Here is a tiny trained network, its code and every weight. The questions are about switching its units off for an input and a class, where a switched-off unit gives its printed mean instead of its output.

import numpy as np


def w(rows, s, z=0):
    codes = np.array(rows[::2]) - 128.0
    scale = np.full(codes.shape[1], s)
    scale[-1] = z or s
    return codes * scale


def norm(h):
    return h / np.sqrt((h * h).mean(-1, keepdims=True) + 1e-5)


def f(y):
    return y / 2 * (1 + np.tanh(0.7978845608 * (y + 0.044715 * y**3)))


def log_softmax(a):
    a = a - a.max(-1, keepdims=True)
    return a - np.log(np.exp(a).sum(-1, keepdims=True))


def net(x, mask):
    res = np.array(x, float).reshape(1, 3) / 4 @ E
    u = 0
    for l in range(3):
        y = f(norm(res) @ A[l][:, :-1].T + A[l][:, -1])
        res = res + np.where(mask[u : u + 5], y, B[l][:, -1]) @ B[l][:, :-1]
        u += 5
    return log_softmax(norm(res)[-1] @ U[:, :-1].T + U[:, -1])


A, B = {}, {}
E = w([
[140,129,164,77,2,140,163,188,86],'x0',
[172,208,148,102,161,118,133,103,89],'x1',
[148,156,86,131,128,179,121,91,188],'x2',
],0.0093)
A[0] = w([
[118,143,108,152,157,187,177,135,144,57],'0.n1',
[98,205,114,142,120,108,253,110,87,73],'0.n2',
[55,147,161,138,59,123,121,161,102,188],'0.n3',
[93,82,122,121,155,133,153,161,135,92],'0.n4',
[130,187,143,170,157,63,88,98,39,255],'0.n5',
],0.0064,0.0019)
B[0] = w([
[165,176,75,116,117,2,119,81,145,134],'0.n1',
[103,148,170,132,90,53,81,85,115,157],'0.n2',
[123,176,184,109,137,141,156,150,96,229],'0.n3',
[145,61,63,94,147,125,147,129,77,152],'0.n4',
[57,163,193,126,156,181,111,154,108,253],'0.n5',
],0.0086,0.0039)
A[1] = w([
[131,51,173,190,28,101,140,176,97,145],'1.n1',
[86,37,23,223,99,90,106,114,95,96],'1.n2',
[99,105,34,144,96,63,168,92,243,27],'1.n3',
[193,162,225,147,251,126,58,184,122,246],'1.n4',
[165,175,97,211,72,158,80,40,255,60],'1.n5',
],0.0067,0.0011)
B[1] = w([
[173,165,169,96,159,175,123,126,65,230],'1.n1',
[89,187,68,131,79,132,129,60,104,203],'1.n2',
[254,148,152,137,149,204,90,125,85,204],'1.n3',
[126,60,112,89,59,121,172,192,141,254],'1.n4',
[218,114,29,121,149,161,113,116,91,239],'1.n5',
],0.0093,0.0053)
A[2] = w([
[92,105,74,139,141,96,158,81,75,235],'2.n1',
[94,109,225,119,183,69,114,102,53,187],'2.n2',
[61,109,112,144,109,93,94,101,154,67],'2.n3',
[38,108,114,136,141,142,135,130,87,248],'2.n4',
[79,117,85,125,255,123,185,126,176,176],'2.n5',
],0.008,0.0016)
B[2] = w([
[172,203,97,132,75,134,95,102,129,165],'2.n1',
[174,139,112,109,94,153,115,105,115,255],'2.n2',
[144,202,148,159,121,46,195,142,247,120],'2.n3',
[156,164,108,186,148,140,95,86,161,206],'2.n4',
[62,59,137,87,99,118,140,170,160,189],'2.n5',
],0.012,0.0053)
U = w([
[104,133,149,133,170,65,194,116,133,20],'0',
[86,156,99,206,123,93,131,144,136,44],'1',
[215,154,6,135,149,186,131,55,109,220],'2',
[135,177,252,65,66,199,166,177,94,213],'3',
[103,186,126,174,92,111,149,84,254,95],'4',
[118,121,181,160,181,78,153,107,147,2],'5',
[133,121,160,198,169,72,190,137,130,8],'6',
[33,54,120,58,138,140,139,197,228,150],'7',
],0.011,0.0032)

Each question gives the input, the list of numbers given to net, and the class t.
The units are the neurons (one row each of A and B). Each row of codes is followed by its name. A weight is (code - 128) times the scale printed after its matrix; where a second scale follows, it is the last column's (A, B and U).
mask holds one flag per neuron, layer by layer. A switched-off neuron (its flag False) gives its mean, the last column of its row in B, instead of its output. The means were averaged over made-up inputs and are rounded, as every weight is.
A unit's drop is (log p(t) with every unit on - log p(t) with that unit switched off) / (log p(t) with every unit on - log p(t) with every unit switched off).
The circuit of an input: a set's keep is (log p(t) with only the set's units on - log p(t) with every unit switched off) / (log p(t) with every unit on - log p(t) with every unit switched off). Starting from the 12 units with the biggest drops (on a tie, the unit counted first), units are removed one at a time, each time the one whose removal leaves the highest keep (on an exact tie, the one counted first), for as long as the keep stays at least 0.8.
units of the circuit, in order: the units of the circuit, biggest drop first
unit that matters most: the unit with the biggest drop
k most important neurons: the k neurons with the biggest drops, biggest first
top k neurons in layer l: the k neurons of layer l with the biggest drops, biggest first
drop when u is switched off: that unit's drop, to one decimal
input [-6,-1,-8], class 7: unit that matters most => 0.n5
input [-5,5,-5], class 3: 2 most important neurons => [0.n5 2.n2]
input [-6,-7,-6], class 4: units of the circuit, in order => [2.n3 1.n2]
input [1,8,5], class 3: 4 most important neurons => [0.n5 2.n4 1.n4 1.n2]
input [-7,7,-4], class 7: units of the circuit, in order => [2.n5 1.n4 1.n3]
input [-5,7,-4], class 3: 2 most important neurons => [2.n2 0.n5]
input [-4,4,-1], class 7: 2 most important neurons => [1.n1 1.n3]
input [-7,-6,-6], class 4: units of the circuit, in order => [2.n3 1.n2 1.n5]
input [-6,-7,-8], class 4: 2 most important neurons => [2.n3 1.n5]
input [-8,0,-8], class 7: 2 most important neurons => [2.n5 0.n5]
input [-8,8,-3], class 7: 2 most important neurons => [2.n5 1.n4]
input [-3,-4,-5], class 4: top 3 neurons in layer 1 => [1.n3 1.n5 1.n2]
input [-1,1,-1], class 3: top 2 neurons in layer 1 => [1.n2 1.n5]
input [-5,3,-8], class 7: unit that matters most => 1.n1
input [-5,7,-1], class 7: drop when 0.n3 is switched off => 0.2
input [-8,2,3], class 7: drop when 2.n2 is switched off => 0.1
input [-5,-2,-3], class 4: drop when 0.n2 is switched off => 0.0
